Below are the code and all the weights of a small trained network. Each question names an input and a class and asks about switching units off, where a switched-off unit gives its printed mean instead of its output.

import numpy as np


def w(rows, s, z=0):
    codes = np.array(rows[::2]) - 128.0
    scale = np.full(codes.shape[1], s)
    scale[-1] = z or s
    return codes * scale


def norm(h):
    return h / np.sqrt((h * h).mean(-1, keepdims=True) + 1e-5)


def f(y):
    return y / 2 * (1 + np.tanh(0.7978845608 * (y + 0.044715 * y**3)))


def log_softmax(a):
    a = a - a.max(-1, keepdims=True)
    return a - np.log(np.exp(a).sum(-1, keepdims=True))


def net(x, mask):
    res = np.array(x, float).reshape(1, 5) / 4 @ E
    u = 0
    for l in range(4):
        y = f(norm(res) @ A[l][:, :-1].T + A[l][:, -1])
        res = res + np.where(mask[u : u + 10], y, B[l][:, -1]) @ B[l][:, :-1]
        u += 10
    return log_softmax(norm(res)[-1] @ U[:, :-1].T + U[:, -1])


A, B = {}, {}
E = w([
[124,75,51,179,108,94,125],'x0',
[131,186,219,222,8,9,105],'x1',
[244,34,196,127,82,177,184],'x2',
[255,181,80,153,134,150,28],'x3',
[115,72,162,172,205,111,82],'x4',
],0.0054)
A[0] = w([
[74,192,143,160,113,92,80,126],'L0N1',
[165,165,123,135,146,130,99,51],'L0N2',
[129,216,57,68,67,118,186,62],'L0N3',
[32,161,134,124,152,116,162,136],'L0N4',
[133,100,154,143,170,113,97,42],'L0N5',
[145,206,87,155,166,136,73,104],'L0N6',
[102,80,19,190,112,86,119,2],'L0N7',
[101,108,178,183,249,90,70,16],'L0N8',
[118,221,228,65,190,146,103,41],'L0N9',
[105,144,64,74,193,128,117,63],'L0N10',
],0.012,0.0036)
B[0] = w([
[121,166,137,191,210,102,110,255],'L0N1',
[108,128,144,45,88,109,140,152],'L0N2',
[83,82,168,175,85,208,37,227],'L0N3',
[82,98,133,75,149,61,109,249],'L0N4',
[136,125,130,119,91,173,115,138],'L0N5',
[119,120,118,55,132,68,86,233],'L0N6',
[131,112,26,164,53,121,185,203],'L0N7',
[84,98,169,154,69,208,54,219],'L0N8',
[132,111,6,179,39,125,196,213],'L0N9',
[124,192,125,138,215,157,139,228],'L0N10',
],0.02,0.0055)
A[1] = w([
[141,148,90,102,208,215,159,71],'L1N1',
[231,160,109,89,109,117,58,5],'L1N2',
[99,200,172,108,79,157,157,94],'L1N3',
[44,68,193,103,130,89,197,52],'L1N4',
[174,222,205,240,156,50,171,60],'L1N5',
[128,151,32,182,76,140,200,9],'L1N6',
[123,143,149,163,60,86,69,71],'L1N7',
[151,84,139,84,130,75,141,102],'L1N8',
[118,104,183,164,86,214,94,45],'L1N9',
[251,97,216,127,118,155,219,77],'L1N10',
],0.012,0.0017)
B[1] = w([
[149,162,199,150,93,166,201,219],'L1N1',
[99,64,150,67,68,82,155,182],'L1N2',
[78,89,120,166,110,126,187,124],'L1N3',
[205,133,106,48,50,124,108,199],'L1N4',
[163,164,162,106,135,203,192,193],'L1N5',
[216,128,96,179,78,103,172,242],'L1N6',
[130,130,163,99,145,180,208,254],'L1N7',
[103,115,121,90,155,126,105,138],'L1N8',
[96,116,91,142,134,176,63,254],'L1N9',
[104,156,46,181,251,74,36,225],'L1N10',
],0.016,0.0054)
A[2] = w([
[195,42,123,160,116,102,179,120],'L2N1',
[148,179,184,138,125,157,147,159],'L2N2',
[184,182,171,82,182,198,207,16],'L2N3',
[137,169,140,192,50,71,151,115],'L2N4',
[149,164,186,127,193,173,211,108],'L2N5',
[109,115,139,23,91,53,117,67],'L2N6',
[118,102,183,161,64,178,50,104],'L2N7',
[77,71,171,173,98,213,87,51],'L2N8',
[158,79,172,6,92,55,122,3],'L2N9',
[162,203,254,195,140,111,132,170],'L2N10',
],0.012,0.0015)
B[2] = w([
[29,148,57,132,101,124,112,173],'L2N1',
[95,86,110,124,165,142,168,161],'L2N2',
[118,102,184,143,198,145,222,197],'L2N3',
[95,87,73,66,138,152,161,186],'L2N4',
[143,93,151,152,200,150,225,194],'L2N5',
[248,106,200,139,120,92,134,197],'L2N6',
[101,167,162,83,97,211,99,228],'L2N7',
[180,149,170,137,79,209,67,254],'L2N8',
[166,97,235,155,96,20,146,193],'L2N9',
[167,141,118,97,174,181,194,182],'L2N10',
],0.017,0.0072)
A[3] = w([
[165,145,127,178,160,15,170,125],'L3N1',
[177,164,48,191,38,99,173,67],'L3N2',
[131,150,171,17,101,80,132,87],'L3N3',
[91,134,119,64,162,146,189,5],'L3N4',
[114,147,89,33,126,157,102,46],'L3N5',
[189,165,96,116,186,152,129,116],'L3N6',
[109,99,48,69,82,117,146,86],'L3N7',
[102,101,104,135,79,112,150,56],'L3N8',
[76,242,153,185,249,18,33,49],'L3N9',
[190,168,178,78,121,115,148,127],'L3N10',
],0.011,0.0019)
B[3] = w([
[99,138,161,92,113,196,54,227],'L3N1',
[58,153,120,111,67,56,169,233],'L3N2',
[158,160,164,139,130,91,145,171],'L3N3',
[186,140,149,214,182,129,116,175],'L3N4',
[137,145,173,158,127,153,128,166],'L3N5',
[4,68,180,87,133,88,158,170],'L3N6',
[104,180,126,187,118,115,168,201],'L3N7',
[208,168,61,152,118,125,138,155],'L3N8',
[172,19,16,78,243,97,77,254],'L3N9',
[152,174,150,159,147,58,131,176],'L3N10',
],0.017,0.0051)
U = w([
[110,134,151,138,84,246,72,194],'0',
[126,123,151,152,215,176,247,74],'1',
[93,143,38,155,61,96,187,148],'2',
[126,77,67,107,220,100,78,137],'3',
[195,120,213,100,98,52,130,5],'4',
],0.014,0.0012)

Each question gives the input, the list of numbers given to net, and the class t.
The units are the neurons (one row each of A and B). Each row of codes is followed by its name. A weight is (code - 128) times the scale printed after its matrix; where a second scale follows, it is the last column's (A, B and U).
mask holds one flag per neuron, layer by layer. A switched-off neuron (its flag False) gives its mean, the last column of its row in B, instead of its output. The means were averaged over made-up inputs and are rounded, as every weight is.
A unit's drop is (log p(t) with every unit on - log p(t) with that unit switched off) / (log p(t) with every unit on - log p(t) with every unit switched off).
The circuit of an input: a set's keep is (log p(t) with only the set's units on - log p(t) with every unit switched off) / (log p(t) with every unit on - log p(t) with every unit switched off). Starting from the 12 units with the biggest drops (on a tie, the unit counted first), units are removed one at a time, each time the one whose removal leaves the highest keep (on an exact tie, the one counted first), for as long as the keep stays at least 0.8.
units of the circuit, in order: the units of the circuit, biggest drop first
unit that matters most: the unit with the biggest drop
top k neurons: the k neurons with the biggest drops, biggest first
top k neurons in layer l: the k neurons of layer l with the biggest drops, biggest first
input [-8,3,3,-7,-1], class 2: top 2 neurons : [L0N9; L1N6]
input [7,-3,-6,-7,-7], class 0: top 4 neurons : [L0N3; L0N9; L0N6; L1N10]
input [-8,0,2,-5,-4], class 2: unit that matters most : L0N9
input [-5,3,-8,8,-4], class 3: top 3 neurons in layer 0 : [L0N1; L0N6; L0N3]
input [2,5,-3,-7,1], class 4: top 2 neurons : [L0N4; L1N4]
input [-7,7,-8,5,7], class 3: top 2 neurons : [L0N1; L0N3]
input [5,8,0,-8,-2], class 1: top 2 neurons : [L1N5; L0N1]
input [1,6,-1,0,-5], class 1: top 3 neurons : [L0N1; L1N5; L0N8]
input [-1,8,-8,6,5], class 1: top 4 neurons in layer 1 : [L1N5; L1N7; L1N10; L1N9]
input [-8,8,7,-6,-7], class 1: top 3 neurons in layer 1 : [L1N5; L1N7; L1N2]
input [1,-4,5,-2,-3], class 3: top 2 neurons : [L1N10; L0N4]
input [-7,5,-8,-2,-6], class 3: units of the circuit, in order : [L0N1; L3N9]
input [8,-6,1,3,-3], class 2: top 2 neurons : [L0N7; L1N6]
input [-5,-1,2,-5,3], class 2: units of the circuit, in order : [L0N9]
input [-4,3,4,1,0], class 2: top 2 neurons : [L0N1; L1N6]
input [1,5,-4,-8,-6], class 4: top 3 neurons : [L0N4; L1N4; L0N8]
input [4,-4,7,3,0], class 3: top 3 neurons : [L1N10; L0N10; L0N1]
input [8,-8,-1,6,7], class 1: units of the circuit, in order : [L0N10; L1N1]
input [-2,4,6,-1,3], class 3: top 2 neurons : [L1N10; L0N1]
input [0,6,0,-7,-2], class 4: top 4 neurons : [L0N4; L1N4; L0N10; L2N9]
input [-5,5,8,6,5], class 3: unit that matters most : L1N10
input [5,-3,5,-4,1], class 2: top 3 neurons in layer 0 : [L0N4; L0N10; L0N6]
input [-4,-8,8,7,2], class 1: top 2 neurons in layer 1 : [L1N1; L1N9]
input [-2,-6,-7,-7,7], class 0: top 4 neurons in layer 0 : [L0N8; L0N6; L0N10; L0N1]
input [7,8,4,5,6], class 1: top 2 neurons in layer 0 : [L0N3; L0N9]
input [-3,-6,0,-6,-6], class 0: top 3 neurons in layer 0 : [L0N3; L0N6; L0N10]
